(in the rows, 128 means zero)
Each row has a class, written after it.
[156 153 127  98 120 202 103 105  41  52  64 129 134 100 114 139  45 121
 138 132 132 171 117 114 140  77 183 115 141 154 108  86 113 152 119  54] : V
[141 186 115 144 144 126 205 122  79 118  82 132  91 134 156  90 123 154
 182 143 100 165 114  79 128 136 173 110 172 150 131  95 167 164 195 124] : A
[177 140 101 158 116  99 156  84  86 110 132 148 137 126 186 120 178 187
 127 215 123 186 144  89 116 152 153 150 178 170  89 108  87 117 123 108] : D
[131 122 123 146 124 165 136  74 123 117  98 153 140 107 143 161 105 141
 105 183 158 224  98  84 141  72 181 105 145 149  84  93  83  90  92 128] : R
[155 176 164 138 142 126 168 142 125 128 129 148 121 112 134 137 158 141
 136 153 133 130 143 126 113 114 150  88 105 143 170 130 169 143 113 126] : B
[ 37 102 183 102 143 144 115 157 118 114 124  98 153 122  71 113 103  69
 118 174 171 151 129 155  97  90  95 163 163 115 123 173  76  72 166 143] : U
[132 111 115 115 137 144 152 137 100 142 111  77 120  81 116 138 143 180
 143 122  96 116 108 139 117 164  80 156 177 126  97 145 122 114 123 104] : Z
[129 146 139 139 142 160 100  98 122  95 151 124 120 130 149 167 144 109
 124 120  89 108 134 110 121 111 185 134 143 138 134 103  85 124 148  92] : M
[ 33 101 160 116 119 142 145 164 177 126 146 140 110 113 102 125 153  96
 116 109 137 146 111 191 134 119 112  84  77 108 145 178 102  98  59 178] : F
[ 90 135 139 136 121 147 154 113 113 119 123 137 112 145 125 137 153 125
 121 126 107 117 105 131 127 105 154 116 100 139 125 167  92 136 128 137] : L
[112 142 137 139  78 136 182 111  56 103 144 120 149 123 148 119 193 238
 129 176  93 170 125 139  85 127 149  77 166 163 145  70  89 161 105 127] : C
[133 142 109 141 113 155 152 116  98  73 128 149 128 136 165 124 123 110
 128 158 131 153 104 100 128  79 179 131 100 157 131 124  96 143 156 127] : A
[ 92 118 122 145 145 123 114 125 183 130 137 124  95  87 108 131 124  74
 123 109 115  74 119 132 111 114 104 138 105  64 125 172 162  96 124 169] : W
[133 139 112 123 142 156 161 135 113 123 122 120 127 123 149 123 111 129
 141 107 103 128 127  80 144 153 147 113 141 116 131 124 131 129 110 133] : K
[ 63  91 127  99  66 156  86 113  66 105 135 120  92 122  94 128 162 171
 129 155 134 140 123 164 128 118 104 120 164 126 100 121  39 116  48  92] : M
[159  56 138 101 126 120 101 154 117 105 144  74 158 107 101  98 106 140
  95 164 189 173 129 163 150 146  43 183 138 133 105 141 156 100 113  94] : U
[145  72 112 111 113 108 126 123 125 157 157 102  63 117  68  72 164 190
  89 133  77 124 136  97 103 154  84 147 144  73 101 126 169 127 100  81] : W
[131 132 138 135 154 159 208 126 149 118 138 123 133 124 151 138 132 153
 127 133  85 178 106  68 118  70 191 107 103 139 122 120 151 144 165 153] : D
[152 162 150 129 137 151 172 168 115 107 147 136 122 103 144 128 155 107
 141 135 158 131 114 107 135 130 182  82  73 147 178 129 157 123 111 121] : L
[ 57 160 137 113 118 135 107 131  93  63 106 132 114  67 109 144  68 105
 161 158 143 161 113 128 108 120 154  90 128 134 119 168  99 130 116 120] : W
[ 98 113 154 111  97 146  72 104  57  58 112 125 116 102 108 140 120 164
 135 227 177 167 129 149 112  79 146 136 162 182 127 103 101 125 151  55] : F
[101 138 139 128 115 113 140 112 140 134 127 120 107 122 110 140 151 126
 131 134 129 111 106 123 107 120 135 119 128 127 121 161 112 112 136 126] : M
[151 161 148 130 123 154 210 110  78 110 118 110 152 125 160 151 165 189
  99 104  72 164  66  80 108 121 208 115 149 166 135  97  96 165 168 107] : Z
[120 129 123 125 127 135 188 108 107  99 150 133 137 102 146 151 132 143
 124 150  99 191  83 118  72 130 171 123 124 170 100 131  83 123 175 112] : C
[ 99 103 108 135  96 114  63  95 109 105  98  81 111  93 108 127 102 136
 132 151 149 110 126 152 115 175  84 135 182 127  83 143  88 112 123  79] : C
[152 121 156  90 131 182 138 126  78  82 116 114 120  90 101 120 122 211
 118 159  98 243 105 151 134  59 193  92 119 195 112  36 142 122 127 110] : Z
[102 137 129 130 166 146 148 127 187 123 105 153 116 111 118 165  70  72
 144 114 139 138 100 113 136 101 156 121  86 121 126 192 169 130 128 154] : D
[ 96 115 156 130 124 125 131 113  89 111 109 126  88 107 135 101 161 176
 148 178 158 200 110 134 123 152 157 139 192 160 120  66 115 111 168  55] : A
[ 98 108 109 126  96 148 135 137 139 131 117 105 166 113 126 128  94 110
 128 102 150 155  95 133 121 133 134 124 133 135 120 109  62  97 117 110] : K
[119 117 137 114 130 139 106 103 167 132 112 115  49 136  84 121 122 138
 109 118 116 118 100  97 132  95 154 132 120 122 139 120 189 144 156 100] : M
[119  94 140 116 147 159 182 146 141 113 140 120 143  94 135 149 120 120
 105 139 148 198  89 135 130 107 105 149 119 133 125 131 123 108 123 130] : B
[ 71  77 171  74 128 161 125 158 129 118 108 108  55  89  60  89 114 139
 129 143 207 168  84 174 127 101  74 139 117 122 142 131 212 111 120 133] : U
[131 141 111 144 106 108  80  73  94  99 158 146 104 124 132 153 178 133
 101 179  79 113 163 115 108 149 139 124 134 126 140 116  98 134 107 135] : V
[ 85 145 135 112 143 122 157 144  64 127 137 129 121 111 158 105 183 166
 133 137  73 173 130 143 111 136 175 100 133 129  99  93  92 125 137 134] : W
[146 177 144 115 106 121 135  76 116 138  87 178  96 151 144 145 109 170
 139  99 152 174 113  57 153  97 180  97 139 125 121  91 196 198 117 136] : D
[138 131 136 135 121  96 124 181 105 125 126 120  89 143 121  83 150 154
 159 179 197  69 149 151 115 150  96 117 123 151 158 171 191 160 131 102] : C
[ 88 115 136 118 128 148 134 124 115 143 132 125 111 136 107 148 126 126
 121 110 147 145 113 139 135 115 120 106 116 133 142 114 135 133 102 137] : K
[ 74  95 126 110 108 149  89 123 119 102 110 126  98 104 104 128  95 130
 127 148 146 153 105 155 115 111 108 147 160 117 110 125 100 117 129 110] : R
[105 167 133 121 117 103 116 128 131 113 104 169 129 142 124 126 110 120
 130 143 145 134 146 130 129 136 114 129 136 118 172 148 159 169 102 162] : V
[ 55 118 148 138 120 136  72  79 140 120 128 131 102  88  82 201 124  99
 134 151 130 165 117 173 113  76 139 107 116 141 118 110 101  98 132 139] : V
[177 100 128  96 121 114  83 114 117 154 155  96 124 106 122 131 200 204
 102 112  88 107 168 155 137 165  60 148 126 103 122  81 167 120  85 110] : V
[166 118 133  99 120 157 137 119  95 126 129 111 122  60 130 133 151 216
 118 131 105 195 117 129 100 138 124 154 182 134 117  43 159 137 106  58] : Z
[122 103 139 110 116 128  77 126 161 136 175 103 124  88  97 135 184 153
  74 167 117 130 159 147 105 118  94 130  97 116 180  92 156  89  73 128] : K
[ 87 108 167 109 130 136  61  78 122 105 116 146  71  75  94 146 128 147
 126 164 140 222 135 163 123 101 144 131 164 131 106  40 159 101 132  97] : V
[156 136 108 137 104 125 167 113 129 131 153 141 165 170 153 135 116 118
  83  64  92 126 115  95 122 134 128 111 113  95 120 135  98 170 109 159] : R
[ 86 113 131 109 134 114 127 130 100 137 115  96 169 135 127 127 156 160
 123 140 116 101 132 151 116 189  94 157 181 122 131 142  75 110 142 127] : D
[132  79 117 105 120 191  52  79 105  91 112  89 115  65 108 135  73 132
 114 105  77 155 136  92 154 132 146 152 182  70  69  61 122 109 113  39] : L
[120 103 113 131 132 152 101 125 103 113 132  90 137 116 136 127 123 141
 123 159 131 128 149 120 119 140  95 155 191 121 116  99 101 117 128 103] : C
[ 86  94 134 113  96 136 114 132 127 135 133 129 110 128  54 129 102 105
  90 128 158 149 108 157 106  71  95 123 109 114 115 154 124 136  88 139] : Z
[111 139 124 107 131 159 122  65 147 115 123 138 133 117 146 143 125 168
  95 105  16 191 116  91 114  96 192 147 153 118 131  35 123 127 166 151] : K
[131  92 133 126 122 154 119  93  92 103 115 127 140 108 139 170  73 151
 166 124 141 184  99 102 136 145 168 150 199 158  68  95  80 126 176  17] : F
[130 120 105 132 139 135 131 119 160 124 118 120  98 116 113 123 120 106
 116 130 138 103 116 129 137 147  92 148 145 102 150 141 170 117  98 137] : M
[142 100 123 112 139 125 126 107 117  76  95 146 130  95 122 135  69 174
 136 202 177 206 102 140 142 114 144 138 120 173 107 135 197 144 135  99] : D
[111  85 150  85 106 170 151 138  66 106 117  96  72  96  87 112 118 207
 137 142 141 173 100 118 121 104 100 101 145 128  82 134 138 141 101  77] : R
[ 97 128 122 124 101 120 133 149 113 129 114 145 125 126 138 132 132 134
 167 123 143 116 114 145 153 151 140  96 123 127 127 154 116 137  98 129] : F
[ 48 129 158  99  98 143  93 137  85 110  89 120  98 100  94 132  85 127
 147 134 200 130 123 147 112 109  91 105 159 104 113 159 144 168  92  92] : C
[118 155 132 122  96 125  87  90 118  60 111 167 124  74 166 151 121 171
 159 180 132 177 144 158 134 124 131 126 146 159 112 131 116 131  82 117] : F
[130 130 149 110 140 172 132  95  85  89 101 117 148  82 120 176  86 154
 139 147 105 196 112 102 121  71 164 140 161 138 103  86 137 137 163  80] : V
[201  79 128 118  99 139 156  88  79  98 173 124 177 144 137 114 186 195
  39 151  76 171 139 133 123 101 110 153 127 124 103  89 106 129  85  95] : F
[ 76 103 116 114  82 133 100  88 161 100 133 124 173 102 104 149 101 166
 100 151  97 209  97 124 109  87 142 130 119 150  94 122  16  86 108 148] : W
[142  92 152 129 124 143 124  98 146 157 151  98 131 112 124 123 240 189
  68 159  75 126 121 162  94  87 122 171 109 136 118 106 108  79 127 115] : U
[126 146 117 131 130 135 115 126 118  94 125 144 161 109 158 151  87 125
 156 153 118 146 143 104 134 151 161 108 145 136 108 152  96 131 104 123] : C
[114 104 179 133 145 114 128 101 199 175 166 137 119  93  96 166 209 155
  67 119  84 138 132 159 112  85  88 154 122  72 131 132 186  95  78 182] : Z
[ 72 132 156 107 122 170 144 150 181  98 168 151 118 107  83 167  72  52
  95  78  98 175  89  91 103  52 171 116  88  88 164 149 136 153 121 175] : Z
[159 121 136 103 148 126  82 106 204 127 141 133  99 108 125 149 127 166
 105 109  95 152 135 119 155 128 131 151 109 120 144 106 211 142 102 105] : M
[142 120 149 107 110 118  83  94  53  54 142 134 129  78 114 135 143 172
 113 252 153 172 154 159 101 126  95 156 143 165 112 162 131 116  92  91] : U
[109 106 122 123 134 154 156 117 101 123 132 127 126 117 134 152 127 132
 147 114  90 137 103 131 121 129 160 119 132 134  93 128  96 122 155  97] : F
[ 94 126 159 119 156 140  97 131 130 164  84 124  98 126 114 121 121 100
 148  72 170  76 129 172 144 152 127 111 130 109 110 133 151 102 117 100] : K
[178 171 154  96 123 158 196 155  66 135 121 114 170 130 162 101 178 239
 118 128  78 174 154  66 125 108 128 136 191 128 130  86 120 163  87 125] : Z
[143 147 142 106 138 151 150 152 119 124 111 146 137 116 147 130 115 162
 160 124 124 130 141 106 148 147 117 131 159 115 147 127 146 148 100 124] : B
[ 98 109 156 124 141 162 151 123  93 124 133 134 129  98 120 108 166 169
 115 149  81 196 141 160  94 141 147 141 207 129  84  86  51  84  94  90] : Z
[108 144 128  99 110 150 111 144  91 109 102 125 132 133 127 115  95 147
 129 134 135 136 132 105 130 122 130 113 153 119 131 129 102 152 108 118] : R
[137 113 132 131 120 132  80  88 133 119 125 104 140 104 114 170 121 125
 100 136 120 135 135 147 144 113  96 135 131 123 111 114 109 109 109 122] : B
[131 129  95 150 122 122  82 102 134 107 125 128 165 107 176 135 106 119
 141 144 111 132 156 140 121 156 143 133 162 129  85 102  78 109 129 123] : C
[131 120 131 113 130 138 116 116  96 118 123 121 102 132 100 123 140 159
 120 170 154 121 142 134 118 112 108 122 127 143 143 119 164 139 113 119] : D
[113 107 135  80 128 151 132 141 113 107  99 114 124 104  81 119  74 142
 126 127 153 171 110 139 133 111  91 138 138 114 129 128 180 143 109 116] : D
[136 160 136 134 177 134 158 145 158 144 104 137 122  96 143 126 125 117
 138 122 125 111 128 126 111 141 143 132 135 122 137 144 182 122 140 145] : Z
[112 107 136 109 114 111 163 154  93 146 125  92 129 116 110 119 145 146
 111 105 167 136  81 123 128 138  88 134 126 112 112 154 124 128 122 110] : W
[129 101 162 109 126 150 224 131  66 136 195 112  81 139  97 117 206 163
 108 108  93 164  92 110  86 129 155  97 140 124 125  80 120 126 146  94] : M
[174 162 134 135 177 125 164 142 146 134 148 133 156 154 169 154 139 100
 130  94 104  82 138  87 163 134 148 130 113 105 153 152 176 140 134 169] : M
[143 115 111 137 147 161 136  90 138 126 112 104 158 119 119 169 109 112
 102 118  96 135  96 124 143  75 141 136  88 132 120 120 133 116 152 125] : A
[ 84 125 147 120 129 156 100  94 173  95 144 150  96  77  91 202  92 106
 129 150  88 197  91 130 102  68 171 141 119 144 158  95 130 123 172 123] : B
